Below is a small trained network, with its code and all its weights. Each question gives an input and a class and asks what happens when units are switched off, that is, made to give their printed mean instead of their output.

import numpy as np


def w(rows, s, z=0):
    codes = np.array(rows[::2]) - 128.0
    scale = np.full(codes.shape[1], s)
    scale[-1] = z or s
    return codes * scale


def f(y):
    return y / 2 * (1 + np.tanh(0.7978845608 * (y + 0.044715 * y**3)))


def log_softmax(a):
    a = a - a.max(-1, keepdims=True)
    return a - np.log(np.exp(a).sum(-1, keepdims=True))


def net(x, mask):
    res = np.array(x, float).reshape(1, 5) / 4 @ E
    y = f(res @ A[0][:, :-1].T + A[0][:, -1])
    res = res + np.where(mask, y, B[0][:, -1]) @ B[0][:, :-1]
    return log_softmax(res[-1] @ U[:, :-1].T + U[:, -1])


A, B = {}, {}
E = w([
[167,65,45,152],'x0',
[71,31,102,85],'x1',
[2,128,170,179],'x2',
[179,34,214,111],'x3',
[106,44,108,222],'x4',
],0.0077)
A[0] = w([
[173,209,188,94,174],'N0',
[170,126,59,96,139],'N1',
[165,155,94,89,183],'N2',
[82,34,158,107,217],'N3',
[152,189,141,58,205],'N4',
[133,173,68,126,171],'N5',
[104,201,106,188,239],'N6',
[170,39,174,209,204],'N7',
[81,4,160,139,145],'N8',
[158,173,207,26,198],'N9',
[49,69,161,125,200],'N10',
[178,119,101,210,244],'N11',
[165,118,45,78,182],'N12',
[176,214,147,156,59],'N13',
[177,154,163,50,163],'N14',
[139,140,168,238,216],'N15',
[94,195,113,141,154],'N16',
[155,188,158,48,187],'N17',
[33,254,87,105,152],'N18',
[165,104,49,80,159],'N19',
[113,214,68,131,219],'N20',
[130,83,196,98,213],'N21',
[40,228,106,62,252],'N22',
],0.01,0.0032)
B[0] = w([
[131,161,186,83,220],'N0',
[199,135,88,211,177],'N1',
[211,133,180,177,173],'N2',
[105,51,68,60,233],'N3',
[189,205,253,99,207],'N4',
[121,164,157,203,168],'N5',
[57,154,131,175,209],'N6',
[21,54,119,144,243],'N7',
[90,132,88,65,246],'N8',
[184,181,162,37,240],'N9',
[103,120,107,61,222],'N10',
[99,72,152,208,207],'N11',
[236,92,96,193,197],'N12',
[133,112,113,94,177],'N13',
[196,173,137,72,199],'N14',
[47,51,190,183,207],'N15',
[87,214,150,175,177],'N16',
[162,165,199,97,212],'N17',
[36,250,133,156,247],'N18',
[176,85,70,191,193],'N19',
[100,189,158,185,206],'N20',
[111,67,127,79,200],'N21',
[85,250,144,123,254],'N22',
],0.0059,0.0072)
U = w([
[95,69,160,189,251],'0',
[76,186,153,182,124],'1',
[246,85,131,231,22],'2',
[219,136,189,104,104],'3',
[131,32,44,40,63],'4',
],0.011,0.0013)

Each question gives the input, the list of numbers given to net, and the class t.
The units are the neurons (one row each of A and B). Each row of codes is followed by its name. A weight is (code - 128) times the scale printed after its matrix; where a second scale follows, it is the last column's (A, B and U).
mask holds one flag per neuron, in row order. A switched-off neuron (its flag False) gives its mean, the last column of its row in B, instead of its output. The means were averaged over made-up inputs and are rounded, as every weight is.
A unit's drop is (log p(t) with every unit on - log p(t) with that unit switched off) / (log p(t) with every unit on - log p(t) with every unit switched off).
The circuit of an input: a set's keep is (log p(t) with only the set's units on - log p(t) with every unit switched off) / (log p(t) with every unit on - log p(t) with every unit switched off). Starting from the 12 units with the biggest drops (on a tie, the unit counted first), units are removed one at a time, each time the one whose removal leaves the highest keep (on an exact tie, the one counted first), for as long as the keep stays at least 0.8.
circuit, biggest first: the units of the circuit, biggest drop first
top k neurons: the k neurons with the biggest drops, biggest first
drop of u: that unit's drop, to one decimal
input [-7,-4,-5,7,6], class 0: circuit, biggest first => N7
input [-3,-8,-6,7,6], class 0: circuit, biggest first => N7, N15
input [-1,-2,4,2,-7], class 3: circuit, biggest first => N9, N7
input [6,4,-4,-7,-8], class 2: circuit, biggest first => N12, N1
input [-7,3,-1,-1,-3], class 3: circuit, biggest first => N9, N7
input [2,-8,6,-1,8], class 0: circuit, biggest first => N15, N22
input [-4,4,1,2,-3], class 3: top 2 neurons => N7, N9
input [-8,6,-2,-3,-6], class 3: top 2 neurons => N9, N4
input [8,1,-7,6,-8], class 2: drop of N12 => 0.5
input [6,-8,-3,-2,-4], class 2: drop of N12 => 0.2
input [-1,-5,3,3,3], class 0: drop of N22 => 0.1
